In the rows, 128 means zero.
Each row of numbers stands for one thing and depends on some of the facts below. Use the named rows to name the rest.

There are 2 kinds of fact about the things: λ, χ.
badrol λ 219; bafam λ 219; bagus λ 425; biki λ 347; brame λ 347; brasi λ 425
breda λ 347; brelol λ 425; brezum λ 626; bridros λ 626; brikar λ 626; brivame λ 219
brivik λ 425; broki λ 981; brolatri λ 981; brubra λ 219; buba λ 347; bukul λ 626
daler λ 219; dasabrem λ 347; dimurus λ 347; dizur λ 626; doplegrol λ 626; draklo λ 347
dratres λ 425; dregu λ 981; dropel λ 981; druni λ 347; druzon λ 981; dudar λ 219
februm λ 347; fedetre λ 347; fefer λ 981; fikas λ 425; filenus λ 981; fiser λ 626
fiton λ 219; flastom λ 347; fleno λ 981; flestas λ 981; fletol λ 219; flibrir λ 626
fluske λ 347; fogor λ 425; fostu λ 626; fotam λ 347; gabi λ 347; gadruflen λ 219
gizik λ 626; goklu λ 425; gostar λ 981; gotru λ 219; graniklor λ 425; grebater λ 347
gredrura λ 981; grere λ 219; greve λ 981; gripu λ 626; grofo λ 626; grokeda λ 425
gronak λ 626; grosi λ 425; grutrak λ 425; gubir λ 626; kagrok λ 626; kanobri λ 347
kazu λ 425; kefim λ 981; kepul λ 425; kiflidrum λ 219; klapor λ 347; kledrodi λ 347
klekir λ 219; klidon λ 981; kliflur λ 219; kliklofluk λ 347; kliklopel λ 347; klotres λ 626
klufol λ 347; klunizar λ 626; klupar λ 425; koflovin λ 425; kupabron λ 981; lagrar λ 347
lagrer λ 219; letre λ 347; liflem λ 347; lilis λ 219; listem λ 347; lomiren λ 981
masi λ 425; megar λ 981; mesun λ 347; migra λ 981; mudun λ 626; mugol λ 425
muskul λ 219; nabes λ 425; neflun λ 981; nolim λ 347; numur λ 626; pabrok λ 425
pefil λ 981; plabin λ 219; plafe λ 425; plakur λ 981; plapor λ 626; plebrar λ 425
pleste λ 626; plofa λ 626; ploklam λ 347; plolu λ 219; plupugul λ 981; plusten λ 425
posa λ 425; pulor λ 425; pupe λ 347; purok λ 981; putu λ 219; ragrenin λ 347
relaplo λ 219; retrol λ 626; revu λ 626; ritraran λ 626; roklim λ 219; rutrozis λ 981
sagil λ 425; sapler λ 626; setron λ 219; sigrabru λ 425; skeplibrel λ 347; skesak λ 425
skibigam λ 626; skigatrok λ 626; skolak λ 626; soklebuk λ 626; soklim λ 347; stavo λ 626
stegrum λ 219; stostin λ 425; stuvak λ 347; subir λ 219; sukol λ 626; supe λ 347
tamu λ 425; tekifos λ 425; testun λ 219; tetes λ 626; tibik λ 347; toskenim λ 347
trakavur λ 425; tralek λ 626; traritu λ 347; treplebi λ 981; tretro λ 347; trimek λ 219
trizo λ 425; tronum λ 425; tudapli λ 347; vekler λ 626; vemu λ 981; vestun λ 425
viden λ 981; vofem λ 981; zaguk λ 425; zazo λ 626; bagus χ migra; bagus χ traritu
bagus χ doplegrol; breda χ greve; breda χ klekir; brivame χ kazu; brivame χ lomiren; brivame χ brezum
brivame χ bafam; brivame χ zazo; brivame χ draklo; brivik χ numur; brivik χ brezum; broki χ megar
broki χ dimurus; brolatri χ kazu; brolatri χ bridros; dizur χ mudun; druzon χ lomiren; druzon χ dregu
druzon χ grosi; dudar χ nolim; dudar χ vestun; dudar χ trakavur; februm χ fogor; februm χ brame
februm χ flibrir; fedetre χ sukol; fedetre χ tekifos; fedetre χ draklo; fefer χ fogor; fefer χ pupe
fefer χ kazu; fefer χ setron; fefer χ pefil; fefer χ subir; fefer χ skibigam; fiton χ pleste
flastom χ migra; flastom χ vekler; flastom χ pleste; flastom χ vestun; flastom χ skolak; flestas χ lilis
flestas χ greve; flestas χ tetes; flestas χ megar; flestas χ skibigam; flestas χ buba; fluske χ muskul
gadruflen χ gostar; goklu χ neflun; goklu χ buba; graniklor χ skibigam; graniklor χ supe; grere χ gronak
grere χ daler; kagrok χ grebater; kagrok χ nabes; kagrok χ brasi; kepul χ setron; kepul χ lomiren
kepul χ relaplo; klapor χ kanobri; klapor χ bukul; klapor χ pefil; klapor χ toskenim; klidon χ kliklopel
klidon χ mudun; kliklofluk χ dropel; kliklofluk χ fiser; kliklofluk χ megar; klufol χ migra; klufol χ bukul
klufol χ tetes; klufol χ grofo; klufol χ dratres; klunizar χ fostu; klunizar χ klekir; klunizar χ draklo
klunizar χ bridros; klupar χ dasabrem; klupar χ liflem; klupar χ draklo; kupabron χ kanobri; kupabron χ trizo
lagrar χ fotam; mesun χ sapler; mesun χ kanobri; mesun χ ploklam; mesun χ brikar; mesun χ gubir
pabrok χ letre; pabrok χ brelol; pabrok χ gotru; pabrok χ vestun; plafe χ pupe; plafe χ fotam
plafe χ toskenim; plakur χ klekir; plakur χ ragrenin; plapor χ mugol; plapor χ grutrak; plapor χ grebater
plapor χ fiser; plapor χ tekifos; plapor χ supe; plebrar χ gostar; plebrar χ pleste; plebrar χ purok
plebrar χ gredrura; plofa χ letre; plofa χ vemu; plofa χ nolim; plofa χ fotam; plupugul χ revu
plupugul χ kliklopel; plupugul χ zazo; plupugul χ draklo; pulor χ kledrodi; pulor χ druni; pulor χ draklo
putu χ gizik; putu χ badrol; retrol χ posa; retrol χ fleno; ritraran χ fogor; ritraran χ druni
ritraran χ skibigam; roklim χ fletol; roklim χ tudapli; roklim χ koflovin; rutrozis χ kazu; rutrozis χ klotres
rutrozis χ gizik; rutrozis χ fikas; rutrozis χ listem; sigrabru χ brame; sigrabru χ plolu; skigatrok χ masi
skigatrok χ posa; skigatrok χ kazu; skigatrok χ supe; soklebuk χ grutrak; soklebuk χ dropel; soklebuk χ kiflidrum
soklim χ skolak; stavo χ plusten; stavo χ biki; stegrum χ fostu; stegrum χ revu; stegrum χ megar
stegrum χ draklo; stostin χ traritu; stostin χ plabin; stuvak χ muskul; stuvak χ tretro; stuvak χ megar
stuvak χ brasi; stuvak χ plusten; stuvak χ daler; tamu χ migra; testun χ skeplibrel; testun χ pupe
testun χ viden; tibik χ treplebi; tibik χ skesak; tibik χ kliflur; tralek χ fogor; trimek χ migra
trimek χ fletol; tronum χ kefim; tronum χ trizo; tronum χ daler; vofem χ dropel; vofem χ gubir
vofem χ sagil; vofem χ daler; vofem χ skibigam; zaguk χ numur; zaguk χ viden; zaguk χ gotru
zaguk χ revu; zaguk χ gubir; zaguk χ lagrer

Known rows:
koflovin: [130 124 129 136 136 119 161 185 155 138 141  99 113 108 108 148 133 119
 120 158 176 133 136  91 115 140 136 108 129 118 154 115 127 109 112  89
 125 110 117 103 139 176]
klekir: [138 126 156  94 148 148 165 145 212 111 151 190 187 110 128 104 148 134
 105 153 106 135 117 114 138 153 162 202 136 124 156 147 161 116 129 137
 136 133 137 121 145  89]
filenus: [159 142 116 146 131 132 147 100 128 116 141 108 141 156 121 145 120 132
 167 139 132 134 155 153 123 138 145 122 155 118 123 129 115 115 136 138
 152 117 118 139 100 159]
kagrok: [142  81 117 122 112  89 110  92  95 125 126 133  43 126 156 126  79 155
 138  67 118 112 116 144 136 110 106  53 164 143 135 145 136 138 153 153
 115 149 111 141 134 110]
dropel: [145 129 151 109 142 113 104 112 129  95 151 131 140 190 153 103 126 154
 145 142 114 113 108 116 109 162 145 156 178  73 135 105 130 104 122 142
 186  92  98 134  70 118]
ragrenin: [155 146  90 131 143 154 121 129 152 139 134 123 165 108 139 136 161 149
  90 121 104 156 135 126 120 136 105 199 112 121 132 138 139 136  95 133
 128 132 118 117 126 122]
tronum: [153 131 149 144 104  89 146 154  85 134 135  77  36 143 168 146 110  87
 155 100 170 107 124 104 107 122 104  77  98 165 132 129 115 125 174  68
 112 127  85 141 147 133]
daler: [172 115 183  71 148 117  57 150 182 103 152 148 147 153 175  61 138 115
 153 139 118  98 127 105 122 132 160 166 137 110 150 124 171 117 113  80
 153 109 115 137 161  86]
pupe: [ 86 165 128 133 132 177  53 131  85 131  97 118 172 154 123  93 181 113
 105 149 120 116 123 126 116 111 121 216  79  91  92 127 138 138  92 133
 142 113 161 114 115 116]
mugol: [116 109 140 132 150  73 136 169 126 114 124 134  86 137 121 123  90 156
  89 135 157 113  83 104 152 168 119  98 136  93 152  98 129 135 113 139
 154  89 108 100 105 111]
subir: [106 138 183 121 116 127 118 134 152  99 121 190 144 160 105  68 148 116
 135 150 141 105 148 138 145 115 157 179  86 133 107 151 161 132 151 136
 139 112 154 113 161 113]
sapler: [ 89 116 140  87 140 138  50 139  98  97 124 130 129 127 141 119 125 111
 156 135 101  76 134  92  84  97 131 130 168 130 154 124 127 116 135 106
 109 135 143 159 133 151]
ritraran: [ 99 107 109 146  94 158 132  83  91 121  98 190  48 153 101 137 117 130
 126  74 117 112 133 152 125 108 119 132 123 166 109 169 150 129 191 179
  94 151 121 127 133 123]
kepul: [111 156 127 165 115 116 182 137  79 129 125 129  48 122  95 162  98 102
 127 122 182 126 128 125 134 125 133 108  82 179 122 164  98 150 181 116
 114 122 131 122 153 137]
letre: [114 130 122 110 140 175  62 130 108 169 100  85 223 131 142 118 164  82
  98 155 102 158  92 159 112 127 108 141 101  77 109  78 136 135  89 131
 114 123 164 131 123 123]
trizo: [144 142 148 116 145 123  91 193 119 113 125  99 106 148 139 116 134 102
 147 147 169  84 120  59  88 135 136 137 113 107 162 109 129 112 119  61
 136 108  96 132 131 140]
setron: [115 143 174 133 136 144 121 132 163  94 128 187 164 143 108  74 143 123
 138 162 137 101 139 132 151 118 167 184  94 141 112 150 155 131 137 130
 140 116 166 116 161 108]
druni: [144 157  95 120 138 175 109 131 124 136 115 151 149 129 129 115 165 137
  92 125 108 134 117 125 131 134 110 223  91 110 119 153 153 132  90 146
 139 121 124 104 115 104]
zazo: [107 138  90  90 173 151 105 133 108  87 122 189 162  72 108 139 105 129
 115 133  86 106 115  94 123 135 165 157 168 154 185 167 118 124 110 157
 120 125 154 141 135 134]

Rows to name:
No name comes twice in this set of rows, the named rows included.
[106 118 194  84 141 131 108 154 165 112 121 140 239 127 145  99 145  87
 125 169  98 141  97 142 133 136 152 118 111 114 133 102 128 129 142 113
 130 124 160 153 137  91] => gotru
[ 91 129 156 171 106  80 175 142  92 115 116 124  28 154 119 136 103 153
  98 107 170 118 112 124 142 141 102 104 101 138 118 138 117 139 173 143
 141 109 103 115 112 120] => graniklor
[124 126 143 154  96 118 205 148 130 150 135 126  42 129 119 163 136 110
 110 100 164 139 118 128 120 140 101 113 104 143 131 129 128 111 179 121
 111 131  84 114 130 134] => goklu
[157 159 106 165 119 125 188  72  96 113 132 115 116 135 107 161 108 136
 170 118 135 134 167 168 138 134 141 106 138 182 104 175  79 140 164 153
 147 125 146 155 127 142] => druzon
[159 141 114 167 112 130 168 133 119 157 122 134  64 147 113 149 108  84
 141 111 186 129 118 155 129 129 123 103  63 151 116 150 124 128 169 122
  87 120 104 107 164 146] => sigrabru
[153 137 107 108 135 139 100 142 137 147 139 110 130 121 160 115 160 148
  93 103 104 148 122 117 113 145 101 190 110 100 127 131 145 127  90 130
 146 135 100 120 113  95] => dimurus
[ 98 127 123  78 170 155  69 152  88 104 107 162 176 102 119 134 120 115
 129 136  80  97 109 107 109 122 150 145 162 131 194 126 116 119 122 120
 106 129 162 157 122 124] => numur
[160 143 115 155 109 137 216  88 143 127 149 133 109 138 112 164 131 140
 153 107 109 156 147 158 127 149 123 127 146 154 114 155 118 116 185 158
 137 140 115 147  90 125] => plakur
[126 151 166 108 154 115 167 140 165  90 148 176 184  95 112 107 116 143
 129 161 119 116 134 125 160 137 164 174 118 164 144 161 125 152 125 125
 150 125 163 137 166  99] => bafam
[ 91 127 199 137  85 116 146 111 131 122 121 147 136 142 128 120 128  82
 139 128 125 132 127 179 138 112 124 113  87 176  76 132 120 146 196 122
 115 150 161 160 161  95] => testun
[136 112  92  94 174 151  96 132 126 115 125 164 160  93 115 138 110 129
 130 134 100 102 116 100 124 121 150 149 166 126 190 143 122 114 108 138
 104 136 143 137 132 136] => mudun
[157 148  92 167  92 157 117  82  91 161 111 129  70 147 127 115 147 121
 124  89 156 148 152 183 142  98  98 157  54 149  43 166 135 160 136 152
 105 142 127 101 143 115] => februm
[116 122  98  80 163 158 112 126 126 106 126 195 150 100 119 142 122 119
  93 120  76 114 104  99 121 143 137 165 167 130 195 151 136 103 138 160
 109 140 124 140 116 115] => fostu
[ 98 149 154 135  79 104  95 115  73 132 124  50  80 120 183 152 158 108
 139  90 110 126 160 132  95 101  78 126  97 168  59 131 107 160 140  91
 130 165 132 168 122 117] => mesun

Now the same things, written a new way:
Named rows:
sagil: [137 143 131 118 123 145 134 133 134 134 132 124 118 148 110 123 116 138
 128 134 142 148 146 134 143 142 139 123 134  95 148 123 115 137 142 125
 122 119 135 108 122 118]
traritu: [130 115 132 130 129 132 136 135 121 113 140 129 120 132 119 125 142 138
 126 137 132 159 112 151 135 122 137 104 130 115 117 138 122 125 127 136
 126 113 132  97 121 124]
stostin: [138 132 127 133 126 123 126 130 136 143 107 152  98 100 131 129 126 123
 117 134 143 109 118 126 140 131 114 137 128 184 139 132 128 129 107 112
 102 133 125 151 112 120]
plabin: [132 138 126 127 119 132 123 127 120 120 141 116 151 140 122 128 123 137
 126 154 120 155 144 138 118 129 153 122 129 120 121 129 111 127 139 128
 128 112 127 109 148 134]
kefim: [132 146 127 121 134 121 120 136 132 123 130 125 145 159 114 132 122 123
 150 116 134 136 135 120 120 112 136 112 124  85 129 132 120 120 129 122
 138 123 137 117 130 123]
filenus: [132 148 129 123 137 117 127 139 129 123 134 118 143 158 122 125 129 125
 137 115 136 134 131 131 120 115 136 113 129  89 126 129 135 126 131 130
 139 121 133 115 141 128]
tibik: [122 103 137 130 127 125 121 132 123 133 118 141 113 103 148 132 139 117
 120 119 131 112 104 118 128 122 116 136 122 171 122 144 125 106 110 128
 123 139 121 161 102 130]
plupugul: [128 124 112  89 156 114 106 115 130 154 123 134 107  84 147 126 165 122
 167  81 129  98 173 129  94 111  90 128 113 172  96 115 114 110 123  43
 144 145 132 164 143 152]
muskul: [134 130 136 124 114 133 111 131 120 120 137 118 159 144 109 126 111 136
 136 152 124 145 145 134 119 127 152 129 126 111 130 125 105 128 146 123
 131 115 130 118 138 139]
brame: [123 115 126 120 135 148 139 130 125 128 130 118 124 144 140 120 139 139
 101 130 123 153 120 140 129 130 128 106 132  85 122 137 110 114 145 139
 131 125 139 108 120 122]
brolatri: [132 172 107 156 131 104 133 135 122 134 131 126 109  84 161 170 149 103
 160  99 129 104 117 106 112 129 133 153 120 192 100 141 181  89  77 151
 141 132 112 191 107 135]
flestas: [140 134 136 158 142 111 122 156 120 137 118 128 146 119 115 100 114 137
 127 106 133  87  99 127 122  94 118 140 120 139 142 115 143 148 149 137
 131 143 138 193  93 204]
plafe: [106 104 116 127 120 170 142 127 125 169 137 168 116 119 164 107 125  82
  69  97 150 124 118  57 156 134 135 150 147 186 164 181 159 181  87 112
  89 182 125 140 139 162]
fotam: [104  88 132 122 125 165 150 134 109 132 165 139 141 159 145  97 142 103
  82 106 148 163 113 100 148 125 158 123 149 118 142 174 152 175 117 134
 120 151 131  93 153 159]
tudapli: [127 115 133 124 129 141 134 133 121 117 140 123 124 140 125 124 138 135
 126 128 129 156 119 144 133 126 138 110 129 104 122 139 118 123 133 137
 134 118 134 105 121 123]
doplegrol: [126 130 120 138 131 126 142 114 134 107 135 131 134 136 109 131 124 136
 141 140 110 136 129 140 133 129 123 114 132 107 124 110 139 152 130 141
 130 125 128  90 145 115]
masi: [137 151 127 124 121 137 138 136 133 132 137 121 112 140 115 132 121 133
 129 137 141 150 143 132 142 149 144 130 136 111 144 126 129 133 131 138
 125 113 131 111 127 113]
dudar: [118 109 146 130 115 109 110 131 120 139 113 134 151 117 161 114 129 107
  90 137 136  91 114 114 118 130 128 164 134 195 126 143 143 129 115 121
 116 131 114 161 155 135]
dasabrem: [125 113 130 116 132 140 135 129 120 121 144 120 121 136 126 120 146 137
 128 124 132 156 130 149 129 127 136 112 128 100 119 135 116 121 137 129
 140 118 133 103 126 130]

Which thing is each row?
No name comes twice in this set of rows, the named rows included.
[156 156 129 156 143  85 140 138 128  97 131 144 132 136 101 118 151 148
 128 160 139 133  93 187 126  91 124  74 135 154 113 120 151 146 109 130
 106  88 138  79 152 117] => migra
[119 129 119 154 122 110 131 115 136 122 115 140 120  92 137 157 123 109
 146 126 113  93 110 105 126 135 111 154 119 179 122 121 162 122  96 156
 130 143 111 161 117 116] => retrol
[122 130 113 121 133 134 137 107 133 114 139 123 129 129 120 135 130 133
 153 128 109 137 149 133 126 136 122 121 127 103 121 107 133 142 132 126
 141 130 127  97 150 114] => zazo
[119 129 117 129 135 137 142 108 138 117 129 121 140 142 126 131 120 137
 124 136 102 133 132 128 130 134 120 116 130  84 131 112 130 141 143 143
 133 133 132 100 143 115] => flibrir
[124 119 158 123 113  90  99 129 128 136  94 117 145 119 165 132 121 114
 105 144 135  71 119 124 108 140 116 176 126 182 119 127 130  89 124 132
 133 117 106 182 143 104] => gadruflen
[121 115 129 144 123 113 118 118 135 121 110 142 133 102 123 139 114 116
 148 125 114  87 113 105 129 125 107 151 118 164 133 116 141 138 113 134
 127 149 117 159 118 126] => kagrok
[137 140 124 137 119 125 127 127 119 115 142 126 148 132 118 127 130 143
 122 165 120 155 133 151 121 123 149 111 131 136 117 125 115 131 133 128
 120 106 130  99 149 134] => fletol
[126  98 144 139 131 118 127 142 112 129 133 128 115  99 144 108 147 126
 118 113 142 106 104 137 129 122 121 154 127 179 124 130 150 134 126 133
 135 133 123 172 113 167] => breda
[127 145 107 157 136 148 154 117 133 121 131 115 142 134 119 129 109 152
 118 137  89 140 121 126 134 129 126 114 129  67 136 108 130 146 157 176
 133 141 139 120 111 149] => skibigam
[123 127 130 132 130 118 139 113 134 109 130 124 140 144 115 129 123 132
 134 140 116 125 129 142 131 133 122 128 131 103 128 110 143 146 136 147
 137 122 125  98 152 104] => vekler
[124  99 154 130 126 102 119 137 125 128 103 134 114 109 154 124 144 120
 107 125 141  90  92 138 126 126 107 147 126 179 119 138 139 104 112 135
 125 123 115 160 116 111] => soklim
[136  87 159 145 126 120 109 159 113 122 125 134 132 107  96  97 114 135
 145 116 142 103 101 137 134 104 124 149 114 154 144 119 116 149 150 126
 134 137 132 188  74 194] => kliklofluk

The same things again, as new rows of numbers:
Named rows:
plusten: [123 140 107 116 105 136 129 129 134 189  85 152]
roklim: [ 41 124 154 193 138  88 147 114 103  35  94  66]
koflovin: [ 73  98 113 183  98 143 116 138  64 103  59 149]
skigatrok: [121 142 144  59 129  94 119 149 112 101 155 124]
brivame: [101 142 155 120 151 104 149  95 164  72 142  83]
lomiren: [166  76 138 180 126 140 197 112 138 148 173 122]
kepul: [ 98 151 131  56 133 109 126 132 126  87 143 125]
numur: [154 116 123 114 108 143 111 144 114 161 121 166]
trakavur: [123 137 106 140 113 171 102 146 128 143 116 156]
gizik: [168  83 138  91 118 165  98 126 105 105 139 188]
brelol: [125 134 106 133 113 166 105 141 127 146 112 160]
sapler: [149 122 119 122 105 137 113 145 115 178 110 160]
vekler: [140 130 115 156 110 159  92 170 108 149 131 155]
dimurus: [153 137 119 125 122 137 107 122 129 162  78 150]
skolak: [135 131 114 154 111 157  92 171 108 145 134 153]
plapor: [117 154 139  66 125  83 124 152 118 123 147 117]
biki: [151 150 112 131 117 122 114 127 134 193  66 140]
brame: [162 113 130 111 128 157  94 112 119 113  97 167]
letre: [153 139 116 145 126 158  88 137 126 139  97 152]

Rows to name:
No name comes twice in this set of rows, the named rows included.
[141  91 147 156 136 165 132  74 155  96 115 137] => plolu
[115 111 169  98 161 130 135  79 152  10 164 107] => putu
[120 126 145 149 139  74 213 135 143 123 195  65] => kupabron
[135 116 120 144 105 141 105 153 100 156 107 157] => grofo
[101 104 123 194 113 134  98 136  60  96  41 144] => tudapli
[ 65 160 124 108 128 104 117 157 105  73 130 103] => tamu
[165  89 135  95 115 162 101 127 106 117 134 185] => klotres
[124 116 150 137 142  79 212 125 139 108 200  69] => plakur
[156  82 134 190 121 130 200 117 137 165 163 112] => greve
[154 137 118 137 127 152  91 135 126 138  95 153] => fotam

